Below is a small trained network, with its code and all its weights. Each question gives an input and a class and asks what happens when units are switched off, that is, made to give their printed mean instead of their output.

import numpy as np


def w(rows, s, z=0):
    codes = np.array(rows[::2]) - 128.0
    scale = np.full(codes.shape[1], s)
    scale[-1] = z or s
    return codes * scale


def norm(h):
    return h / np.sqrt((h * h).mean(-1, keepdims=True) + 1e-5)


def f(y):
    return np.maximum(y, 0)


def log_softmax(a):
    a = a - a.max(-1, keepdims=True)
    return a - np.log(np.exp(a).sum(-1, keepdims=True))


def net(x, mask):
    res = np.array(x, float).reshape(1, 8) / 4 @ E
    u = 0
    for l in range(3):
        y = f(norm(res) @ A[l][:, :-1].T + A[l][:, -1])
        res = res + np.where(mask[u : u + 3], y, B[l][:, -1]) @ B[l][:, :-1]
        u += 3
    return log_softmax(norm(res)[-1] @ U[:, :-1].T + U[:, -1])


A, B = {}, {}
E = w([
[131,126,133,136,130,121,121,130,142,126],'x0',
[134,109,219,198,233,200,140,187,85,52],'x1',
[23,140,146,226,101,79,82,93,87,65],'x2',
[146,105,18,169,162,194,114,115,115,180],'x3',
[29,176,96,110,142,150,146,113,236,155],'x4',
[181,123,132,172,128,105,14,172,254,76],'x5',
[105,5,106,168,74,91,240,160,172,100],'x6',
[121,119,130,120,113,147,120,121,120,138],'x7',
],0.0065)
A[0] = w([
[52,107,181,120,118,207,117,135,220,196,109],'L0N1',
[84,75,195,141,254,179,124,188,115,108,105],'L0N2',
[33,180,138,123,131,221,148,92,214,137,1],'L0N3',
],0.0073,0.0047)
B[0] = w([
[253,166,120,110,135,78,196,185,41,113,213],'L0N1',
[123,135,46,57,28,70,107,67,167,201,255],'L0N2',
[89,180,123,200,152,73,152,166,181,141,200],'L0N3',
],0.012,0.0051)
A[1] = w([
[119,160,250,95,93,116,149,102,146,103,58],'L1N1',
[205,80,171,153,103,104,95,127,56,153,25],'L1N2',
[123,199,183,103,204,129,54,102,105,195,1],'L1N3',
],0.011,0.0052)
B[1] = w([
[152,160,80,124,159,228,171,58,196,154,226],'L1N1',
[123,224,18,121,153,77,189,199,166,130,239],'L1N2',
[99,9,150,208,75,64,212,157,130,140,253],'L1N3',
],0.012,0.0035)
A[2] = w([
[2,158,43,224,119,135,66,116,68,79,123],'L2N1',
[43,121,141,91,209,150,196,97,61,170,117],'L2N2',
[208,84,135,145,157,111,204,109,148,201,253],'L2N3',
],0.0077,0.0038)
B[2] = w([
[156,147,180,110,119,228,103,133,116,140,184],'L2N1',
[174,116,128,74,161,54,92,172,151,4,163],'L2N2',
[103,119,184,191,147,176,44,93,67,113,251],'L2N3',
],0.012,0.011)
U = w([
[128,205,81,141,147,80,176,236,111,154,84],'0',
[109,6,174,189,93,116,168,165,116,138,5],'1',
[126,136,105,61,57,107,81,79,123,193,152],'2',
[165,167,172,101,128,190,96,133,111,129,245],'3',
[158,161,126,125,193,215,119,61,140,133,111],'4',
[139,159,128,128,124,110,83,119,104,115,179],'5',
[135,138,144,91,143,84,37,173,120,72,138],'6',
[138,159,134,124,116,114,93,125,105,135,167],'7',
],0.012,0.0024)

Each question gives the input, the list of numbers given to net, and the class t.
The units are the neurons (one row each of A and B). Each row of codes is followed by its name. A weight is (code - 128) times the scale printed after its matrix; where a second scale follows, it is the last column's (A, B and U).
mask holds one flag per neuron, layer by layer. A switched-off neuron (its flag False) gives its mean, the last column of its row in B, instead of its output. The means were averaged over made-up inputs and are rounded, as every weight is.
A unit's drop is (log p(t) with every unit on - log p(t) with that unit switched off) / (log p(t) with every unit on - log p(t) with every unit switched off).
The circuit of an input: a set's keep is (log p(t) with only the set's units on - log p(t) with every unit switched off) / (log p(t) with every unit on - log p(t) with every unit switched off). Starting from all 9 units, units are removed one at a time, each time the one whose removal leaves the highest keep (on an exact tie, the one counted first), for as long as the keep stays at least 0.8.
circuit, biggest first: the units of the circuit, biggest drop first
top k neurons: the k neurons with the biggest drops, biggest first
top k neurons in layer l: the k neurons of layer l with the biggest drops, biggest first
input [-7,-3,2,3,0,-8,-2,0], class 6: top neuron in layer 2	(L2N2)
input [8,1,8,8,-8,-8,-2,-2], class 0: top 3 neurons	(L1N2, L2N3, L1N1)
input [-5,-6,7,8,7,0,-2,0], class 4: top 3 neurons	(L2N1, L0N2, L1N2)
input [-6,5,8,-2,1,8,5,-6], class 3: circuit, biggest first	(L2N1, L1N3)
input [1,6,-5,-6,1,6,5,-5], class 2: top 3 neurons	(L0N2, L1N3, L2N2)
input [-2,2,4,-3,8,-2,8,-8], class 0: circuit, biggest first	(L1N3, L0N1)
input [-3,7,6,6,-7,-7,-1,1], class 0: top 2 neurons in layer 1	(L1N2, L1N1)
input [2,-5,-6,8,5,0,6,1], class 4: circuit, biggest first	(L0N2, L2N3)
input [-5,-1,-8,-6,0,7,6,6], class 3: top 2 neurons in layer 1	(L1N3, L1N1)
input [-4,-3,-1,1,3,4,-6,6], class 1: circuit, biggest first	(L1N3, L0N2)
input [0,-5,5,8,1,8,5,-1], class 4: top 4 neurons	(L0N2, L2N1, L1N3, L2N2)
input [-2,2,7,-1,7,-2,5,-7], class 0: top 4 neurons	(L2N3, L1N3, L0N3, L0N1)
input [0,-3,5,2,-5,-4,-5,5], class 0: top 4 neurons	(L1N2, L0N2, L0N3, L2N3)
input [6,7,-5,-2,8,1,4,-1], class 0: circuit, biggest first	(L0N1)
input [8,1,5,-5,1,-7,5,-3], class 5: top 3 neurons	(L2N2, L1N1, L1N3)
input [3,-6,0,-8,-2,5,-1,1], class 4: circuit, biggest first	(L1N1, L0N2)
input [-7,0,-3,-1,-6,1,-8,-6], class 1: top 2 neurons	(L1N3, L0N1)
input [8,2,-6,2,-1,-5,-4,-1], class 5: top 3 neurons	(L2N3, L0N3, L2N2)
input [1,-5,-3,1,5,-8,-2,0], class 6: top 3 neurons	(L2N2, L0N2, L1N2)
input [-6,-6,-6,-8,7,-6,0,6], class 4: top 4 neurons	(L0N2, L1N1, L1N2, L2N3)
input [-4,6,1,-1,-5,-5,-3,0], class 2: top 2 neurons	(L0N2, L0N1)
input [-6,5,7,-6,-8,-3,-6,1], class 0: top neuron in layer 1	(L1N2)
input [2,2,-6,-8,-6,-8,6,-5], class 4: top 2 neurons	(L1N1, L0N1)
input [-1,1,7,-7,-1,5,3,-6], class 3: circuit, biggest first	(L1N3, L1N1)
input [-5,6,-4,3,8,-1,5,7], class 0: top 2 neurons in layer 0	(L0N3, L0N1)
input [4,-5,7,-1,-7,5,5,7], class 0: circuit, biggest first	(L1N2, L0N2)
